[[ 0.35  0.98 -1.49  0.26 -0.12  0.17 -0.32 -0.53]
 [ 0.35  0.88  0.47  0.26  0.24  0.17  0.01 -0.01]
 [ 0.35  1.77 -1.49  0.33 -0.51  0.17 -0.29 -0.01]
 [ 0.35 -0.30  1.21  0.26  0.50  0.30  0.44 -0.01]
 [ 0.35  1.94 -1.70  0.29 -0.87  0.17 -0.25 -0.32]
 [ 0.35  0.34  1.36  0.26  1.08  0.17  0.44  0.68]
 [ 0.35  0.88 -1.16  0.26  0.24  0.17 -0.17 -0.01]] -> 0.35

[[-0.059  0.122  0.191 -0.015  0.120 -0.139 -0.086]
 [ 0.066 -0.123 -0.132 -0.123  0.134  0.013 -0.066]
 [-0.010  0.039 -0.068  0.049 -0.102  0.138 -0.096]
 [ 0.099 -0.157 -0.130 -0.160  0.139  0.020 -0.035]
 [-0.186 -0.100 -0.083  0.089 -0.049  0.090 -0.057]
 [ 0.009  0.128 -0.205  0.001 -0.203 -0.065 -0.020]
 [-0.147 -0.083 -0.092  0.084 -0.004  0.034 -0.040]
 [-0.043  0.080 -0.226 -0.011 -0.149 -0.172  0.034]
 [-0.039  0.067  0.103 -0.032  0.041 -0.083 -0.045]
 [ 0.017  0.015  0.146  0.078  0.080 -0.193 -0.178]] -> -0.039

[[  46.168    2.547   40.330 -125.476  159.276  117.434  167.728]
 [ -40.421  -78.386    7.176  112.820  -60.523 -144.576  153.997]
 [  74.839   87.570   90.349   48.560  -91.860   95.017   27.008]
 [ -22.364   49.156  -93.265   36.043  184.952    5.391  -12.393]
 [ 187.364  -37.891   21.200   66.085  110.003  -22.895  146.891]] -> -22.364

[[  59.82  -67.69   66.68  -48.76   14.69 -131.15  -79.81  -84.23  103.41
   -43.01  155.90 -147.56   21.76 -142.98]
 [  17.82 -107.85   28.43 -119.73   -1.35  -41.25  -83.70  -20.16  108.53
   -43.44   96.98  -44.75  -13.71  -40.78]
 [  42.41  -92.61   50.68  -82.71   -6.85  -70.05  -82.29  -66.40  105.34
   -37.03  130.88  -76.57  -16.30  -69.92]
 [  37.94 -132.69   94.89 -162.86   39.74 -186.22   45.03  -32.06  110.92
  -118.08  150.80 -205.63  109.80 -196.31]
 [ -20.28  -91.31    1.73 -150.64    1.41  -16.82  -77.78   35.11   83.07
   -49.13   27.00  -17.55   -6.14  -19.86]
 [  37.48  -97.54   39.12  -48.54  -12.85  -64.35  -76.16  -88.63   85.07
   -28.57  125.27  -69.95  -18.57  -70.69]
 [  51.85  -98.52   67.75 -136.24   42.01 -168.73  -22.47  -22.93  124.78
  -104.71  153.46 -185.14   69.45 -198.77]
 [  36.65  -96.23   41.38  -65.27  -10.55  -67.66  -79.77  -76.40   92.95
   -31.11  124.85  -69.07  -16.65  -66.96]] -> 51.85

[[  20.6  121.5  162.8   81.1  125.5   82.3  125.2  108.9   70.3]
 [  14.2   35.7   81.0   87.0   99.3   59.1  117.5  104.5  148.6]
 [ -71.6   46.9  108.4   73.8  192.1   92.4  123.8  165.2   73.5]
 [  45.3   82.9  -24.3   64.3   24.4   43.2   59.1   65.3  100.6]
 [ -14.7   56.8  171.0   63.3   16.7   57.2   91.1   47.4   19.0]
 [ 104.6   85.6  -73.3   52.6  123.4   67.0   42.9  102.3  223.8]
 [  35.3   33.3   33.4   59.6 -184.4   37.1  145.9  136.6   68.3]
 [ 125.2   61.1   17.4   70.8   57.2   53.2   15.1  -42.3   35.6]
 [ 133.1   67.4  -42.3   70.7    8.6   77.7   69.0   77.8  129.1]
 [ 149.1  112.2  -10.7   41.7  -69.5   62.4  214.6   63.6   48.1]] -> 133.1

[[ 1.56  0.90  1.74 -0.60  1.37  1.59 -0.40 -1.69  0.55]
 [ 1.58  0.86  1.64 -0.54  1.32  1.75 -0.40 -1.73  0.79]
 [-0.29  0.66  0.26  1.51  1.12 -0.14 -0.12  0.44  1.40]
 [ 2.32  0.51  1.91  2.38  0.22 -0.75 -0.44 -1.39 -2.14]
 [ 0.54  0.75  1.21  1.83 -0.17  0.48  0.18  1.53  0.36]
 [ 2.89  1.64  1.35  1.48  0.55 -1.76 -0.68 -1.38 -1.93]
 [ 0.20  1.26  1.51  1.61  0.64  1.67  0.58  2.17 -0.04]
 [ 2.88  1.41  1.46  1.57  0.45 -1.51 -0.69 -1.29 -2.06]
 [ 0.38  0.68  1.45  1.69 -0.09  0.17  0.34  1.82  0.37]
 [ 1.31  1.34  0.81  0.19  1.58  2.15 -0.42  0.91  0.21]] -> 0.38

[[ 104.82  144.40  -23.84   46.11  136.28   28.79    6.19   37.17  196.37
   135.37  177.53]
 [  84.69  163.95  -22.87   16.14  155.55  -11.01   -3.99   70.99  156.64
   142.34  170.63]
 [ 127.95  135.22  -43.31   63.17  127.91   46.74   16.97   19.25  211.74
   141.75  191.37]
 [ 174.50   67.47  -18.99  152.73    9.05   85.10   96.27  -22.57  132.85
   119.76  123.02]
 [ 147.54  -31.63   -9.32  169.59  -72.76  156.23  133.43  -37.67   28.27
    98.42   19.79]
 [ -20.34  121.38  105.43  -83.59  149.47   38.37 -108.12   39.37  104.32
    -4.18  119.47]
 [  19.40  245.85  -29.24   41.41  267.18 -167.05   85.86  244.44   95.17
   172.01  109.62]
 [  13.83  -91.92  111.25  105.51  -59.21  148.61  104.05   40.15  -56.91
    -2.06  -53.68]] -> 19.40
---
[ 29 -31 -59 -57  -5  -4  14] ==> -31

[ 22  10  -6 -76   0] ==> 0

[-31  50 -62  22  -7  64 -39] ==> -31

[[ 62  32 -42  17]
 [-54 -39  32   9]] ==> -39

[[ 15  -1  -1 -45   4]
 [ 33 -21  23 -67  44]] ==> -21

[ 62  53  51 -51 -36 -59] ==> -36

[-76 -58  68  -2 -65] ==> -58

[ 35  59 -31 -32  28] ==> 28

[[  0   4  71 -10  14  23]
 [ -5 -29  43 -17  34  34]
 [-38  27 -50  25 -52 -45]] ==> -45
---
[[-19  -2 -12  10   4   8  23]
 [-46 -41  55  70  73  65   8]] yields 8

[[ 25  11  55  59 -28  26  36]
 [-19   8  37  53   1 -27  44]
 [ -1   7 -26 -32  26   1 -57]] yields 26

[ 4  7  2 74] yields 2

[ 54  27 -13 -22] yields -13

[[ 24 -43 -32  60   2 -53 -11]
 [-54 -21  53  72   7 -46 -60]
 [-39 -18  61 -54  19  23 -57]] yields -53

[62 45  0  9 72] yields 9

[  9  35  27 -21  62] yields -21
---
761	774	556	210	806	818	532
787	667	676	410	761	687	648
⇒ 761, 648

444	266	599	209	152
739	498	818	957	654
⇒ 444, 654

5	1	5	1	1	4
4	4	5	5	8	3
⇒ 5, 3

243	235	251	11 ⇒ 243, 11

42	42	98	11	96	21	22 ⇒ 42, 22

97	25	77	62	79	22
65	23	66	58	71	23
⇒ 97, 23

21	-44	26	-27	25	-27	19
-31	-6	-26	24	-25	24	-31
17	-30	13	-41	12	-41	17
⇒ 21, 17

824	-609	-824	-899	845	-766
-320	-139	220	342	-220	335
-17	64	-60	-16	63	45
⇒ 824, 45
---
array([  6, -28,  64,  20,  54, -20]) ans = -20
array([ 37, -11,  72, -41]) ans = -41
array([-11, -57, -38,  58, -62]) ans = -62
array([ 57, -57, -17,  47]) ans = 47
array([-20,  57, -17,  20, -47]) ans = -47
array([ 27,  57, -17, -38,  22,  33]) ans = 33
